Below are the code and all the weights of a small trained network. Each question names an input and a class and asks about switching units off, where a switched-off unit gives its printed mean instead of its output.

import numpy as np


def w(rows, s, z=0):
    codes = np.array(rows[::2]) - 128.0
    scale = np.full(codes.shape[1], s)
    scale[-1] = z or s
    return codes * scale


def f(y):
    return y / 2 * (1 + np.tanh(0.7978845608 * (y + 0.044715 * y**3)))


def log_softmax(a):
    a = a - a.max(-1, keepdims=True)
    return a - np.log(np.exp(a).sum(-1, keepdims=True))


def net(x, mask):
    res = np.array(x, float).reshape(1, 6) / 4 @ E
    y = f(res @ A[0][:, :-1].T + A[0][:, -1])
    res = res + np.where(mask, y, B[0][:, -1]) @ B[0][:, :-1]
    return log_softmax(res[-1] @ U[:, :-1].T + U[:, -1])


A, B = {}, {}
E = w([
[124,131,133,123,130,123,123],'x0',
[69,234,65,76,147,138,196],'x1',
[134,137,133,125,129,119,128],'x2',
[132,66,181,70,233,201,169],'x3',
[191,186,114,96,128,250,49],'x4',
[131,135,133,126,131,121,128],'x5',
],0.011)
A[0] = w([
[155,94,183,109,175,205,90,161],'N0',
[152,90,192,89,190,176,105,133],'N1',
[184,89,186,174,115,158,2,151],'N2',
[149,186,78,138,94,136,67,215],'N3',
[86,91,146,100,192,135,205,150],'N4',
[130,22,196,207,127,49,111,156],'N5',
[93,177,73,184,79,50,179,254],'N6',
[184,95,184,124,170,149,103,106],'N7',
[133,74,172,88,227,173,197,221],'N8',
],0.0091,0.0051)
B[0] = w([
[174,115,122,55,89,112,145,192],'N0',
[150,144,110,47,82,116,175,185],'N1',
[155,113,137,190,26,78,140,224],'N2',
[133,89,93,176,151,163,49,199],'N3',
[131,156,177,147,181,111,181,189],'N4',
[172,138,124,39,255,225,36,250],'N5',
[90,61,49,100,114,89,131,251],'N6',
[138,102,83,71,89,92,162,169],'N7',
[111,163,152,105,158,142,210,220],'N8',
],0.0094,0.014)
U = w([
[136,124,79,135,177,192,3,220],'0',
[135,81,89,92,41,58,211,136],'1',
[179,185,176,69,180,254,133,166],'2',
[82,165,200,172,175,92,231,1],'3',
[184,116,169,231,20,106,76,80],'4',
],0.0085,0.0028)

Each question gives the input, the list of numbers given to net, and the class t.
The units are the neurons (one row each of A and B). Each row of codes is followed by its name. A weight is (code - 128) times the scale printed after its matrix; where a second scale follows, it is the last column's (A, B and U).
mask holds one flag per neuron, in row order. A switched-off neuron (its flag False) gives its mean, the last column of its row in B, instead of its output. The means were averaged over made-up inputs and are rounded, as every weight is.
A unit's drop is (log p(t) with every unit on - log p(t) with that unit switched off) / (log p(t) with every unit on - log p(t) with every unit switched off).
The circuit of an input: a set's keep is (log p(t) with only the set's units on - log p(t) with every unit switched off) / (log p(t) with every unit on - log p(t) with every unit switched off). Starting from all 9 units, units are removed one at a time, each time the one whose removal leaves the highest keep (on an exact tie, the one counted first), for as long as the keep stays at least 0.8.
units of the circuit, in order: the units of the circuit, biggest drop first
unit that matters most: the unit with the biggest drop
top k neurons: the k neurons with the biggest drops, biggest first
drop of u: that unit's drop, to one decimal
input [-3,7,1,7,0,-7], class 3: units of the circuit, in order => N5; N4
input [-7,-2,-4,-1,3,1], class 4: units of the circuit, in order => N5; N6
input [-7,0,6,1,3,-4], class 1: units of the circuit, in order => N5
input [-8,-6,2,-1,1,-1], class 4: top 3 neurons => N2; N6; N8
input [3,1,8,6,-6,8], class 3: top 3 neurons => N4; N8; N3
input [4,2,-4,7,-2,-7], class 3: units of the circuit, in order => N5; N4
input [8,-1,2,8,2,8], class 1: top 4 neurons => N5; N7; N1; N0
input [0,-1,2,-1,8,-2], class 4: units of the circuit, in order => N5; N2
input [-4,-3,1,1,-2,-4], class 2: top 3 neurons => N6; N3; N5
input [-4,5,2,8,-1,-7], class 3: top 2 neurons => N5; N4
input [4,-1,4,6,1,6], class 1: top 4 neurons => N5; N7; N1; N0
input [0,4,7,-1,7,2], class 0: top 2 neurons => N3; N8
input [3,7,-5,1,-7,1], class 3: top 3 neurons => N4; N2; N0
input [3,-3,2,-7,8,-7], class 4: units of the circuit, in order => N2
input [-6,8,-5,0,3,1], class 0: top 3 neurons => N8; N3; N1
input [5,-4,8,0,-4,-8], class 0: top 2 neurons => N5; N8
input [-6,0,0,8,-8,-6], class 2: drop of N5 => 1.6
input [-1,-3,-4,0,-3,5], class 0: drop of N1 => 0.2
input [6,7,-1,7,-5,7], class 3: drop of N3 => 0.0
input [-8,-3,1,4,4,-3], class 1: drop of N5 => 0.1
input [0,-5,-2,2,3,7], class 1: unit that matters most => N2
